Below are the code and all the weights of a small trained network. Each question names an input and a class and asks about switching units off, where a switched-off unit gives its printed mean instead of its output.

import numpy as np


def w(rows, s, z=0):
    codes = np.array(rows[::2]) - 128.0
    scale = np.full(codes.shape[1], s)
    scale[-1] = z or s
    return codes * scale


def f(y):
    return np.maximum(y, 0)


def log_softmax(a):
    a = a - a.max(-1, keepdims=True)
    return a - np.log(np.exp(a).sum(-1, keepdims=True))


def net(x, mask):
    res = np.array(x, float).reshape(1, 8) / 4 @ E
    y = f(res @ A[0][:, :-1].T + A[0][:, -1])
    res = res + np.where(mask, y, B[0][:, -1]) @ B[0][:, :-1]
    return log_softmax(res[-1] @ U[:, :-1].T + U[:, -1])


A, B = {}, {}
E = w([
[116,86,33],'x0',
[130,129,126],'x1',
[129,130,128],'x2',
[128,126,129],'x3',
[129,128,129],'x4',
[200,215,112],'x5',
[127,128,127],'x6',
[230,4,166],'x7',
],0.015)
A[0] = w([
[133,234,133,109],'n1',
[89,188,72,168],'n2',
[193,137,116,100],'n3',
[35,184,150,224],'n4',
[157,55,102,28],'n5',
[23,169,131,253],'n6',
[126,111,69,192],'n7',
[214,81,110,81],'n8',
[184,76,93,75],'n9',
[158,40,247,183],'n10',
[133,95,16,229],'n11',
],0.015,0.0062)
B[0] = w([
[119,213,98,209],'n1',
[100,157,89,206],'n2',
[135,169,172,166],'n3',
[64,157,182,227],'n4',
[126,79,164,188],'n5',
[45,150,162,232],'n6',
[78,81,90,179],'n7',
[98,155,250,203],'n8',
[132,107,195,189],'n9',
[199,98,100,249],'n10',
[88,112,115,221],'n11',
],0.015,0.021)
U = w([
[91,137,205,213],'0',
[210,78,115,177],'1',
[57,109,103,2],'2',
[126,47,143,39],'3',
[133,204,133,86],'4',
[215,182,167,64],'5',
[98,160,8,235],'6',
],0.016,0.0075)

Each question gives the input, the list of numbers given to net, and the class t.
The units are the neurons (one row each of A and B). Each row of codes is followed by its name. A weight is (code - 128) times the scale printed after its matrix; where a second scale follows, it is the last column's (A, B and U).
mask holds one flag per neuron, in row order. A switched-off neuron (its flag False) gives its mean, the last column of its row in B, instead of its output. The means were averaged over made-up inputs and are rounded, as every weight is.
A unit's drop is (log p(t) with every unit on - log p(t) with that unit switched off) / (log p(t) with every unit on - log p(t) with every unit switched off).
The circuit of an input: a set's keep is (log p(t) with only the set's units on - log p(t) with every unit switched off) / (log p(t) with every unit on - log p(t) with every unit switched off). Starting from all 11 units, units are removed one at a time, each time the one whose removal leaves the highest keep (on an exact tie, the one counted first), for as long as the keep stays at least 0.8.
circuit, biggest first: the units of the circuit, biggest drop first
unit that matters most: the unit with the biggest drop
top k neurons: the k neurons with the biggest drops, biggest first
drop when u is switched off: that unit's drop, to one decimal
input [-3,5,-7,2,-6,2,-8,-5], class 4: circuit, biggest first	n1
input [2,3,8,3,-2,-1,-7,-7], class 2: top 2 neurons	n4, n6
input [3,-8,-3,1,1,0,7,-5], class 2: top 4 neurons	n6, n4, n10, n8
input [-2,-3,-1,4,6,4,5,7], class 5: circuit, biggest first	n10, n8, n6
input [-3,-6,-3,-5,-3,5,-3,-8], class 4: top 2 neurons	n1, n4
input [-7,-3,3,-2,-7,1,2,-1], class 4: circuit, biggest first	n8, n1, n9
input [1,5,-2,-8,-8,-3,3,-4], class 2: top 4 neurons	n8, n9, n2, n3
input [8,-7,7,-4,3,-1,2,-1], class 2: top 2 neurons	n1, n10
input [2,-3,8,8,-2,8,2,-7], class 6: top 3 neurons	n2, n8, n9
input [2,7,-3,5,6,-4,4,8], class 3: top 2 neurons	n10, n8
input [3,-7,4,4,-8,-5,-1,-7], class 2: top 2 neurons	n8, n2
input [1,0,-2,-1,-8,1,5,-2], class 6: top 3 neurons	n8, n9, n5
input [1,3,2,3,2,4,8,-6], class 6: top 2 neurons	n8, n2
input [-1,3,-6,2,5,4,4,-5], class 4: unit that matters most	n4
input [-7,2,-2,1,3,5,-8,1], class 5: drop when n6 is switched off	0.1
input [-7,5,7,6,-1,5,2,-5], class 4: drop when n1 is switched off	0.5
input [-3,-5,7,4,5,-5,3,8], class 1: drop when n10 is switched off	0.8
